Below is a small trained network, with its code and all its weights. Each question gives an input and a class and asks what happens when units are switched off, that is, made to give their printed mean instead of their output.

import numpy as np


def w(rows, s, z=0):
    codes = np.array(rows[::2]) - 128.0
    scale = np.full(codes.shape[1], s)
    scale[-1] = z or s
    return codes * scale


def f(y):
    return np.maximum(y, 0)


def log_softmax(a):
    a = a - a.max(-1, keepdims=True)
    return a - np.log(np.exp(a).sum(-1, keepdims=True))


def net(x, mask):
    res = np.array(x, float).reshape(1, 3) / 4 @ E
    y = f(res @ A[0][:, :-1].T + A[0][:, -1])
    res = res + np.where(mask, y, B[0][:, -1]) @ B[0][:, :-1]
    return log_softmax(res[-1] @ U[:, :-1].T + U[:, -1])


A, B = {}, {}
E = w([
[198,53,87],'x0',
[251,223,52],'x1',
[91,106,13],'x2',
],0.011)
A[0] = w([
[247,155,143,136],'N0',
[182,140,91,253],'N1',
[253,119,133,37],'N2',
[92,174,41,179],'N3',
[108,134,19,147],'N4',
[212,196,103,163],'N5',
[96,52,86,148],'N6',
[181,110,75,51],'N7',
[241,198,18,203],'N8',
[92,58,214,187],'N9',
[62,107,190,42],'N10',
[109,90,126,143],'N11',
[94,212,163,112],'N12',
[131,114,66,38],'N13',
[154,117,252,92],'N14',
[146,121,233,97],'N15',
[40,65,152,199],'N16',
[99,198,142,117],'N17',
[112,187,178,241],'N18',
[171,84,97,76],'N19',
],0.016,0.0044)
B[0] = w([
[173,145,64,196],'N0',
[129,185,97,185],'N1',
[148,82,68,182],'N2',
[135,155,183,188],'N3',
[158,104,178,198],'N4',
[161,204,80,206],'N5',
[124,121,97,184],'N6',
[4,226,110,168],'N7',
[117,210,101,255],'N8',
[77,93,96,207],'N9',
[110,127,68,186],'N10',
[158,121,118,156],'N11',
[131,127,201,176],'N12',
[135,89,197,160],'N13',
[177,49,185,192],'N14',
[169,72,202,183],'N15',
[153,80,58,216],'N16',
[108,205,250,164],'N17',
[133,138,225,183],'N18',
[110,132,167,158],'N19',
],0.011,0.023)
U = w([
[227,129,84,143],'0',
[42,201,98,144],'1',
[150,49,131,144],'2',
[77,145,194,152],'3',
[63,180,6,123],'4',
[110,117,76,134],'5',
[173,194,163,57],'6',
[154,144,108,4],'7',
],0.018,0.014)

Each question gives the input, the list of numbers given to net, and the class t.
The units are the neurons (one row each of A and B). Each row of codes is followed by its name. A weight is (code - 128) times the scale printed after its matrix; where a second scale follows, it is the last column's (A, B and U).
mask holds one flag per neuron, in row order. A switched-off neuron (its flag False) gives its mean, the last column of its row in B, instead of its output. The means were averaged over made-up inputs and are rounded, as every weight is.
A unit's drop is (log p(t) with every unit on - log p(t) with that unit switched off) / (log p(t) with every unit on - log p(t) with every unit switched off).
The circuit of an input: a set's keep is (log p(t) with only the set's units on - log p(t) with every unit switched off) / (log p(t) with every unit on - log p(t) with every unit switched off). Starting from the 12 units with the biggest drops (on a tie, the unit counted first), units are removed one at a time, each time the one whose removal leaves the highest keep (on an exact tie, the one counted first), for as long as the keep stays at least 0.8.
circuit, biggest first: the units of the circuit, biggest drop first
unit that matters most: the unit with the biggest drop
top k neurons: the k neurons with the biggest drops, biggest first
drop when u is switched off: that unit's drop, to one decimal
input [1,0,2], class 1: circuit, biggest first -> [N14 N16]
input [-4,-2,4], class 3: circuit, biggest first -> [N8]
input [-6,-4,-6], class 2: top 3 neurons -> [N14 N8 N16]
input [7,-4,1], class 5: top 4 neurons -> [N8 N14 N15 N4]
input [-1,7,-8], class 0: top 2 neurons -> [N2 N0]
input [-2,5,5], class 1: top 2 neurons -> [N16 N3]
input [3,-4,2], class 4: top 4 neurons -> [N14 N15 N18 N4]
input [3,-7,1], class 2: top 4 neurons -> [N8 N7 N5 N1]
input [-7,7,7], class 6: top 2 neurons -> [N4 N3]
input [-3,5,6], class 1: top 3 neurons -> [N8 N7 N14]
input [-6,-1,-8], class 3: drop when N17 is switched off -> 0.1
input [5,5,8], class 4: drop when N17 is switched off -> 0.3
input [-5,-2,-3], class 3: drop when N18 is switched off -> 0.2
input [8,-2,7], class 1: unit that matters most -> N7
input [0,-6,8], class 2: drop when N7 is switched off -> 0.5
